Below are the code and all the weights of a small trained network. Each question names an input and a class and asks about switching units off, where a switched-off unit gives its printed mean instead of its output.

import numpy as np


def w(rows, s, z=0):
    codes = np.array(rows[::2]) - 128.0
    scale = np.full(codes.shape[1], s)
    scale[-1] = z or s
    return codes * scale


def f(y):
    return np.maximum(y, 0)


def log_softmax(a):
    a = a - a.max(-1, keepdims=True)
    return a - np.log(np.exp(a).sum(-1, keepdims=True))


def net(x, mask):
    res = np.array(x, float).reshape(1, 4) / 4 @ E
    y = f(res @ A[0][:, :-1].T + A[0][:, -1])
    res = res + np.where(mask, y, B[0][:, -1]) @ B[0][:, :-1]
    return log_softmax(res[-1] @ U[:, :-1].T + U[:, -1])


A, B = {}, {}
E = w([
[205,88,62,203,164,86,177,181,152],'x0',
[158,107,49,129,125,248,103,156,44],'x1',
[96,73,216,113,160,139,175,156,119],'x2',
[143,53,111,175,86,109,140,46,121],'x3',
],0.011)
A[0] = w([
[121,183,80,139,146,134,95,141,152,142],'neuron 0',
[80,125,116,98,121,115,134,85,146,121],'neuron 1',
[106,204,112,85,101,182,1,125,95,201],'neuron 2',
[74,109,226,99,72,96,95,59,136,142],'neuron 3',
[81,157,160,99,230,168,190,172,128,168],'neuron 4',
[135,152,68,93,76,163,38,90,117,172],'neuron 5',
[109,156,122,50,169,145,47,207,69,216],'neuron 6',
[138,143,124,104,99,172,61,114,97,147],'neuron 7',
[149,145,122,151,147,21,169,125,216,185],'neuron 8',
[99,117,204,76,106,81,152,55,161,151],'neuron 9',
[127,157,110,100,77,112,74,72,85,158],'neuron 10',
[227,65,60,212,161,59,174,168,132,254],'neuron 11',
],0.009,0.0034)
B[0] = w([
[135,126,110,122,150,92,103,176,119,162],'neuron 0',
[88,150,89,127,137,81,137,109,123,154],'neuron 1',
[135,159,102,91,180,100,79,146,110,221],'neuron 2',
[66,174,153,137,161,118,124,51,139,210],'neuron 3',
[79,182,130,102,134,139,175,187,135,189],'neuron 4',
[215,159,70,153,145,91,38,112,96,195],'neuron 5',
[153,189,133,106,171,134,149,196,123,211],'neuron 6',
[160,147,111,105,157,125,107,114,114,180],'neuron 7',
[120,106,161,147,65,6,156,159,229,209],'neuron 8',
[64,146,172,127,159,118,127,58,183,202],'neuron 9',
[132,147,109,124,90,115,64,96,159,175],'neuron 10',
[130,77,112,194,61,147,168,158,139,247],'neuron 11',
],0.011,0.015)
U = w([
[191,108,121,153,99,171,99,75,98,55],'0',
[164,165,68,121,172,112,44,136,116,157],'1',
[129,98,133,182,70,87,162,169,188,45],'2',
[47,144,175,130,153,119,130,60,171,119],'3',
[133,71,83,197,111,244,171,148,76,252],'4',
[124,177,181,78,179,159,147,190,134,147],'5',
],0.011,0.0024)

Each question gives the input, the list of numbers given to net, and the class t.
The units are the neurons (one row each of A and B). Each row of codes is followed by its name. A weight is (code - 128) times the scale printed after its matrix; where a second scale follows, it is the last column's (A, B and U).
mask holds one flag per neuron, in row order. A switched-off neuron (its flag False) gives its mean, the last column of its row in B, instead of its output. The means were averaged over made-up inputs and are rounded, as every weight is.
A unit's drop is (log p(t) with every unit on - log p(t) with that unit switched off) / (log p(t) with every unit on - log p(t) with every unit switched off).
The circuit of an input: a set's keep is (log p(t) with only the set's units on - log p(t) with every unit switched off) / (log p(t) with every unit on - log p(t) with every unit switched off). Starting from all 12 units, units are removed one at a time, each time the one whose removal leaves the highest keep (on an exact tie, the one counted first), for as long as the keep stays at least 0.8.
circuit, biggest first: the units of the circuit, biggest drop first
unit that matters most: the unit with the biggest drop
k most important neurons: the k neurons with the biggest drops, biggest first
drop when u is switched off: that unit's drop, to one decimal
input [7,7,-7,7], class 4: circuit, biggest first	[neuron 11]
input [4,1,-3,-8], class 5: circuit, biggest first	[neuron 5; neuron 6]
input [5,8,6,-5], class 4: circuit, biggest first	[neuron 2; neuron 8]
input [6,2,-1,-8], class 5: 3 most important neurons	[neuron 6; neuron 4; neuron 8]
input [-1,7,2,8], class 0: circuit, biggest first	[neuron 4; neuron 6]
input [2,6,-4,6], class 0: 2 most important neurons	[neuron 5; neuron 11]
input [6,1,2,-7], class 2: 2 most important neurons	[neuron 11; neuron 2]
input [4,3,-3,-1], class 4: 2 most important neurons	[neuron 8; neuron 11]
input [-5,-3,-7,3], class 1: 2 most important neurons	[neuron 5; neuron 2]
input [0,-7,-7,-1], class 2: 2 most important neurons	[neuron 8; neuron 2]
input [3,-4,-2,-6], class 2: drop when neuron 2 is switched off	0.0
input [6,3,-6,4], class 2: drop when neuron 0 is switched off	0.1
input [-8,8,2,-5], class 1: drop when neuron 5 is switched off	0.3
input [-4,6,5,5], class 1: unit that matters most	neuron 11
input [1,2,4,3], class 4: drop when neuron 8 is switched off	0.4
